Below is a small trained network, with its code and all its weights. Each question gives an input and a target symbol and asks what happens when units are switched off, that is, made to give their printed mean instead of their output.

import numpy as np


def w(rows, s, z=0):
    codes = np.array(rows[::2]) - 128.0
    scale = np.full(codes.shape[1], s)
    scale[-1] = z or s
    return codes * scale


def f(y):
    return np.maximum(y, 0)


def softmax(a):
    e = np.exp(a - a.max(-1, keepdims=True))
    return e / e.sum(-1, keepdims=True)


def log_softmax(a):
    a = a - a.max(-1, keepdims=True)
    return a - np.log(np.exp(a).sum(-1, keepdims=True))


def net(x, mask):
    ids = ['αβδεζθλμξπστψω'.index(c) for c in x.split()]
    T = len(ids)
    res = E[ids] + P[:T]
    u = 0
    for l in range(2):
        q, k, v = (res @ M[l].T for M in (Q, K, V))
        z = softmax(np.where(np.tri(T) > 0, q @ k.T / 4**0.5, -1e9)) @ v
        res = res + np.where(mask[u], z, O[l][:, -1]) @ O[l][:, :-1]
        u += 1
        y = f(res @ A[l][:, :-1].T + A[l][:, -1])
        res = res + np.where(mask[u : u + 4], y, B[l][:, -1]) @ B[l][:, :-1]
        u += 4
    return log_softmax(res[-1] @ U[:, :-1].T + U[:, -1])


Q, K, V, O, A, B = {}, {}, {}, {}, {}, {}
E = w([
[93,111,129,89],'α',
[119,147,110,87],'β',
[101,58,121,115],'δ',
[135,103,107,42],'ε',
[102,162,114,150],'ζ',
[136,183,100,81],'θ',
[81,125,128,176],'λ',
[98,39,248,192],'μ',
[121,156,109,64],'ξ',
[105,153,117,137],'π',
[115,135,112,110],'σ',
[108,124,113,106],'τ',
[95,197,117,164],'ψ',
[128,154,104,108],'ω',
],0.019)
P = w([
[124,142,93,126],'0',
[107,123,238,113],'1',
[149,170,67,170],'2',
[85,30,230,92],'3',
[180,235,121,181],'4',
[88,41,128,106],'5',
[158,173,214,153],'6',
[110,117,58,120],'7',
[152,144,253,166],'8',
[90,143,29,90],'9',
[152,93,232,99],'10',
[105,160,130,88],'11',
],0.012)
Q[0] = w([
[131,118,189,120],'L0H0',
[130,82,109,197],'L0H0',
[74,104,2,119],'L0H0',
[100,123,128,165],'L0H0',
],0.0094)
K[0] = w([
[142,91,240,111],'L0H0',
[226,70,81,196],'L0H0',
[90,50,2,113],'L0H0',
[89,133,150,159],'L0H0',
],0.0093)
V[0] = w([
[1,123,73,150],'L0H0',
[194,93,214,88],'L0H0',
[83,82,141,132],'L0H0',
[151,70,113,63],'L0H0',
],0.0084)
O[0] = w([
[141,173,80,150,254],'L0H0',
[129,137,65,176,70],'L0H0',
[253,158,66,128,170],'L0H0',
[80,204,152,170,80],'L0H0',
],0.0079,0.0038)
A[0] = w([
[195,63,98,207,109],'L0N0',
[71,178,156,90,177],'L0N1',
[97,185,254,76,249],'L0N2',
[27,151,124,66,253],'L0N3',
],0.0073,0.0018)
B[0] = w([
[88,234,187,1,158],'L0N0',
[224,199,92,196,207],'L0N1',
[140,7,147,177,241],'L0N2',
[161,71,88,173,254],'L0N3',
],0.0068,0.0043)
Q[1] = w([
[159,173,104,175],'L1H0',
[156,142,137,85],'L1H0',
[42,157,5,96],'L1H0',
[93,152,107,95],'L1H0',
],0.013)
K[1] = w([
[101,80,182,115],'L1H0',
[76,71,104,102],'L1H0',
[237,120,237,140],'L1H0',
[162,141,244,194],'L1H0',
],0.011)
V[1] = w([
[252,190,161,181],'L1H0',
[203,110,100,63],'L1H0',
[180,164,93,186],'L1H0',
[231,98,137,62],'L1H0',
],0.014)
O[1] = w([
[219,193,182,17,215],'L1H0',
[1,222,139,50,112],'L1H0',
[209,168,173,144,255],'L1H0',
[49,160,173,124,97],'L1H0',
],0.0098,0.0028)
A[1] = w([
[180,182,216,103,121],'L1N0',
[20,149,154,82,66],'L1N1',
[116,68,83,72,252],'L1N2',
[155,254,14,81,207],'L1N3',
],0.0065,0.0041)
B[1] = w([
[69,167,149,47,192],'L1N0',
[81,254,131,151,145],'L1N1',
[89,184,95,233,191],'L1N2',
[108,61,189,149,255],'L1N3',
],0.0099,0.0065)
U = w([
[104,135,114,166,199],'α',
[103,157,136,116,106],'β',
[37,63,67,184,163],'δ',
[18,173,106,132,141],'ε',
[190,156,143,138,97],'ζ',
[86,121,240,80,44],'θ',
[211,77,55,206,252],'λ',
[96,97,124,106,65],'μ',
[98,181,120,95,181],'ξ',
[164,161,122,134,92],'π',
[116,127,137,140,91],'σ',
[106,111,134,151,134],'τ',
[254,207,134,102,156],'ψ',
[114,148,146,107,155],'ω',
],0.0091,0.0031)

Each question gives the input, a string of symbols that net reads in full, and the target symbol t.
The units are the heads (4 rows each of Q, K, V and O) and the neurons (one row each of A and B). Each row of codes is followed by its name. A weight is (code - 128) times the scale printed after its matrix; where a second scale follows, it is the last column's (O, A, B and U).
mask holds one flag per unit, layer by layer, with each layer's heads first. A switched-off unit (its flag False) gives its mean, the last column of its rows in O or B, instead of its output. The means were averaged over made-up inputs and are rounded, as every weight is.
A unit's drop is (log p(t) with every unit on - log p(t) with that unit switched off) / (log p(t) with every unit on - log p(t) with every unit switched off).
The circuit of an input: a set's keep is (log p(t) with only the set's units on - log p(t) with every unit switched off) / (log p(t) with every unit on - log p(t) with every unit switched off). Starting from all 10 units, units are removed one at a time, each time the one whose removal leaves the highest keep (on an exact tie, the one counted first), for as long as the keep stays at least 0.8.
circuit, biggest first: the units of the circuit, biggest drop first
k most important neurons: the k neurons with the biggest drops, biggest first
top k neurons in layer l: the k neurons of layer l with the biggest drops, biggest first
input λ λ δ ψ ω ζ δ λ ζ, target λ: top neuron in layer 1 : (L1N0)
input τ λ δ ε, target δ: circuit, biggest first : (L1H0; L0N1)
input ε θ λ θ λ β λ α, target λ: circuit, biggest first : (L0H0; L1H0)
input β β λ ω, target λ: circuit, biggest first : (L0H0; L1H0; L0N2; L1N0)
input ξ ψ μ, target θ: circuit, biggest first : (L0N0; L1H0)
input α θ μ, target θ: top 2 neurons in layer 1 : (L1N2; L1N0)
input ψ δ ψ ζ α λ ψ β, target ψ: circuit, biggest first : (L1H0; L0H0)
input ω θ ζ ω λ λ ω ε ε α, target ε: circuit, biggest first : (L1H0; L1N1)
input ε ζ ξ ξ π δ α λ δ ψ α, target ψ: circuit, biggest first : (L1H0; L0N1; L0H0; L1N3)
input λ δ ψ ξ δ λ ε μ θ, target λ: 2 most important neurons : (L0N1; L0N2)
input ω ε δ λ λ σ ε α, target ε: top 2 neurons in layer 0 : (L0N2; L0N1)
input ζ θ π, target θ: circuit, biggest first : (L1H0; L1N3)
input ω δ α π α ψ α λ ε, target λ: circuit, biggest first : (L1H0; L0N1)
input δ λ ε ζ ψ θ ξ λ δ ψ δ, target ψ: 2 most important neurons : (L0N1; L1N3)
input α ζ λ ψ, target λ: circuit, biggest first : (L1H0)
input ε τ ε σ ζ ψ ε π θ ξ, target θ: 3 most important neurons : (L1N3; L0N1; L1N0)
input δ λ τ, target λ: 2 most important neurons : (L0N1; L1N0)
input ε α λ ψ λ π τ δ α, target δ: 2 most important neurons : (L0N1; L0N2)
input α ε ξ, target ε: 2 most important neurons : (L1N1; L0N2)
input ε β π λ λ ψ, target λ: most important neuron : (L1N0)
input α δ λ θ ε λ θ λ, target θ: top 2 neurons in layer 0 : (L0N1; L0N2)
